Here is a tiny trained network, its code and every weight. The questions are about switching its units off for an input and a class, where a switched-off unit gives its printed mean instead of its output.

import numpy as np


def w(rows, s, z=0):
    codes = np.array(rows[::2]) - 128.0
    scale = np.full(codes.shape[1], s)
    scale[-1] = z or s
    return codes * scale


def f(y):
    return y / 2 * (1 + np.tanh(0.7978845608 * (y + 0.044715 * y**3)))


def log_softmax(a):
    a = a - a.max(-1, keepdims=True)
    return a - np.log(np.exp(a).sum(-1, keepdims=True))


def net(x, mask):
    res = np.array(x, float).reshape(1, 3) / 4 @ E
    y = f(res @ A[0][:, :-1].T + A[0][:, -1])
    res = res + np.where(mask, y, B[0][:, -1]) @ B[0][:, :-1]
    return log_softmax(res[-1] @ U[:, :-1].T + U[:, -1])


A, B = {}, {}
E = w([
[19,41,53,119,230,116,115,198,118,156],'x0',
[153,72,191,240,164,62,168,142,92,98],'x1',
[92,189,116,87,115,93,247,253,152,48],'x2',
],0.015)
A[0] = w([
[136,100,229,176,150,60,170,119,87,90,112],'n1',
[142,64,177,182,137,56,164,161,75,96,119],'n2',
[154,67,171,140,149,178,40,53,104,196,28],'n3',
[56,55,46,104,206,71,98,154,116,132,180],'n4',
[99,195,134,99,116,105,216,231,167,11,2],'n5',
[144,175,67,13,95,192,87,127,171,127,137],'n6',
[106,208,40,52,88,156,116,108,185,187,95],'n7',
[208,233,221,130,61,126,138,70,143,90,174],'n8',
[183,83,177,201,155,77,161,113,130,95,89],'n9',
],0.013,0.005)
B[0] = w([
[86,178,151,116,71,42,191,73,168,103,204],'n1',
[72,168,71,88,78,83,221,102,166,169,206],'n2',
[108,84,59,228,102,225,105,112,17,82,237],'n3',
[148,66,202,54,202,68,13,240,177,142,252],'n4',
[164,51,43,189,164,225,135,98,50,14,245],'n5',
[55,214,150,123,55,41,163,50,163,167,219],'n6',
[87,156,146,161,37,67,164,81,194,100,214],'n7',
[249,22,136,50,209,96,33,208,161,243,241],'n8',
[73,172,125,121,80,78,173,66,186,104,199],'n9',
],0.012,0.031)
U = w([
[198,53,168,17,212,43,47,231,235,202,253],'0',
[49,249,146,102,33,36,232,16,220,140,101],'1',
[136,62,23,222,120,254,121,41,22,37,13],'2',
],0.011,0.0072)

Each question gives the input, the list of numbers given to net, and the class t.
The units are the neurons (one row each of A and B). Each row of codes is followed by its name. A weight is (code - 128) times the scale printed after its matrix; where a second scale follows, it is the last column's (A, B and U).
mask holds one flag per neuron, in row order. A switched-off neuron (its flag False) gives its mean, the last column of its row in B, instead of its output. The means were averaged over made-up inputs and are rounded, as every weight is.
A unit's drop is (log p(t) with every unit on - log p(t) with that unit switched off) / (log p(t) with every unit on - log p(t) with every unit switched off).
unit that matters most: the unit with the biggest drop
top k neurons: the k neurons with the biggest drops, biggest first
drop of u: that unit's drop, to one decimal
input [-2,-4,-2], class 1: unit that matters most	n4
input [-1,2,-1], class 1: top 3 neurons	n4; n5; n8
input [-5,-1,-7], class 2: top 2 neurons	n3; n4
input [-2,3,4], class 2: top 2 neurons	n5; n4
input [-2,-3,-1], class 1: top 2 neurons	n4; n6
input [-8,8,5], class 0: top 2 neurons	n8; n6
input [-8,-1,-8], class 0: top 2 neurons	n8; n5
input [-5,-7,8], class 2: top 3 neurons	n5; n1; n2
input [6,-5,8], class 2: top 2 neurons	n5; n8
input [-6,8,-6], class 1: top 3 neurons	n9; n1; n4
input [4,8,-8], class 1: top 2 neurons	n5; n9
input [-6,-2,5], class 0: top 2 neurons	n8; n3
input [4,-1,-8], class 2: drop of n3	3.4
input [5,-4,-8], class 2: drop of n3	4.6
input [-8,-5,4], class 0: drop of n8	7.1
input [-1,-8,-6], class 1: unit that matters most	n6
